Here is a tiny trained network, its code and every weight. The questions are about switching its units off for an input and a class, where a switched-off unit gives its printed mean instead of its output.

import numpy as np


def w(rows, s, z=0):
    codes = np.array(rows[::2]) - 128.0
    scale = np.full(codes.shape[1], s)
    scale[-1] = z or s
    return codes * scale


def f(y):
    return np.maximum(y, 0)


def log_softmax(a):
    a = a - a.max(-1, keepdims=True)
    return a - np.log(np.exp(a).sum(-1, keepdims=True))


def net(x, mask):
    res = np.array(x, float).reshape(1, 6) / 4 @ E
    y = f(res @ A[0][:, :-1].T + A[0][:, -1])
    res = res + np.where(mask, y, B[0][:, -1]) @ B[0][:, :-1]
    return log_softmax(res[-1] @ U[:, :-1].T + U[:, -1])


A, B = {}, {}
E = w([
[253,204,155,75],'x0',
[126,124,129,121],'x1',
[129,128,127,128],'x2',
[127,124,129,122],'x3',
[70,210,42,14],'x4',
[68,205,235,162],'x5',
],0.006)
A[0] = w([
[166,93,69,124,1],'N1',
[159,102,158,218,19],'N2',
[157,83,147,186,29],'N3',
[254,161,184,80,28],'N4',
[104,174,162,152,25],'N5',
[86,182,206,138,28],'N6',
[125,89,64,179,24],'N7',
[86,134,212,93,63],'N8',
[172,86,76,113,20],'N9',
[165,100,212,186,71],'N10',
[204,205,97,68,113],'N11',
[94,192,144,34,101],'N12',
[103,173,144,82,18],'N13',
[214,190,152,111,19],'N14',
[148,95,60,108,63],'N15',
[202,211,115,118,72],'N16',
[87,188,161,169,62],'N17',
[166,98,67,133,16],'N18',
[83,167,228,132,42],'N19',
[156,114,67,162,85],'N20',
[165,81,165,157,36],'N21',
[146,100,179,140,24],'N22',
[64,195,43,98,15],'N23',
[151,39,88,133,128],'N24',
[164,89,66,125,7],'N25',
[6,82,123,117,40],'N26',
[57,71,75,182,12],'N27',
[67,203,63,45,43],'N28',
[86,182,98,82,13],'N29',
[174,101,76,157,108],'N30',
[178,59,60,96,74],'N31',
[178,83,40,139,31],'N32',
[86,142,216,91,33],'N33',
],0.0092,0.0073)
B[0] = w([
[114,251,11,170,138],'N1',
[203,113,37,155,180],'N2',
[201,99,45,165,164],'N3',
[48,88,98,195,203],'N4',
[71,236,131,150,137],'N5',
[112,184,85,121,174],'N6',
[110,176,51,229,149],'N7',
[138,207,90,160,165],'N8',
[101,196,71,177,148],'N9',
[180,108,59,126,229],'N10',
[90,103,174,185,247],'N11',
[185,143,110,131,233],'N12',
[193,158,20,203,139],'N13',
[72,91,70,197,164],'N14',
[138,184,111,129,175],'N15',
[70,84,136,181,188],'N16',
[159,207,29,189,175],'N17',
[133,229,25,189,141],'N18',
[125,191,93,125,192],'N19',
[156,172,92,190,161],'N20',
[182,101,45,138,158],'N21',
[173,127,42,146,135],'N22',
[192,76,102,155,199],'N23',
[129,178,155,123,253],'N24',
[114,237,38,136,142],'N25',
[104,101,137,217,215],'N26',
[82,96,147,228,182],'N27',
[191,79,84,139,246],'N28',
[198,96,46,174,158],'N29',
[127,172,119,129,193],'N30',
[125,189,126,139,220],'N31',
[111,191,86,180,178],'N32',
[89,213,90,140,153],'N33',
],0.012,0.0036)
U = w([
[123,208,107,128,38],'0',
[137,112,137,127,247],'1',
[199,76,100,129,17],'2',
[68,80,129,168,15],'3',
[138,130,140,114,233],'4',
[134,126,135,113,233],'5',
[128,105,211,51,82],'6',
[118,111,231,6,4],'7',
],0.015,0.013)

Each question gives the input, the list of numbers given to net, and the class t.
The units are the neurons (one row each of A and B). Each row of codes is followed by its name. A weight is (code - 128) times the scale printed after its matrix; where a second scale follows, it is the last column's (A, B and U).
mask holds one flag per neuron, in row order. A switched-off neuron (its flag False) gives its mean, the last column of its row in B, instead of its output. The means were averaged over made-up inputs and are rounded, as every weight is.
A unit's drop is (log p(t) with every unit on - log p(t) with that unit switched off) / (log p(t) with every unit on - log p(t) with every unit switched off).
The circuit of an input: a set's keep is (log p(t) with only the set's units on - log p(t) with every unit switched off) / (log p(t) with every unit on - log p(t) with every unit switched off). Starting from the 12 units with the biggest drops (on a tie, the unit counted first), units are removed one at a time, each time the one whose removal leaves the highest keep (on an exact tie, the one counted first), for as long as the keep stays at least 0.8.
circuit, biggest first: the units of the circuit, biggest drop first
unit that matters most: the unit with the biggest drop
top k neurons: the k neurons with the biggest drops, biggest first
drop when u is switched off: that unit's drop, to one decimal
input [-8,-3,3,8,8,-5], class 2: circuit, biggest first -> (N28, N23)
input [-6,4,-5,0,6,5], class 2: circuit, biggest first -> (N28, N23, N29)
input [1,-1,1,1,-7,2], class 2: top 2 neurons -> (N10, N2)
input [-4,5,0,0,-4,6], class 0: circuit, biggest first -> (N19, N17)
input [7,-2,-4,-3,-5,-2], class 3: unit that matters most -> N4
input [-5,0,4,8,8,2], class 2: top 2 neurons -> (N28, N23)
input [5,6,8,1,-8,2], class 2: circuit, biggest first -> (N10, N2)
input [5,-3,-5,0,3,0], class 3: circuit, biggest first -> (N11, N16, N4)
input [8,4,-8,5,-5,5], class 3: circuit, biggest first -> (N4, N14)
input [-8,3,7,1,3,4], class 3: top 2 neurons -> (N26, N27)
input [5,3,7,-2,7,-6], class 2: top 2 neurons -> (N28, N23)
input [6,2,-1,-5,6,-3], class 2: top 2 neurons -> (N28, N12)
input [6,5,6,5,5,3], class 3: top 2 neurons -> (N11, N16)
input [7,4,5,5,-7,1], class 2: circuit, biggest first -> (N10)
input [7,2,2,5,-4,-1], class 3: drop when N4 is switched off -> 0.4
input [8,-2,4,6,2,4], class 3: drop when N4 is switched off -> 0.2
input [1,3,-2,5,-8,3], class 2: drop when N10 is switched off -> 0.1
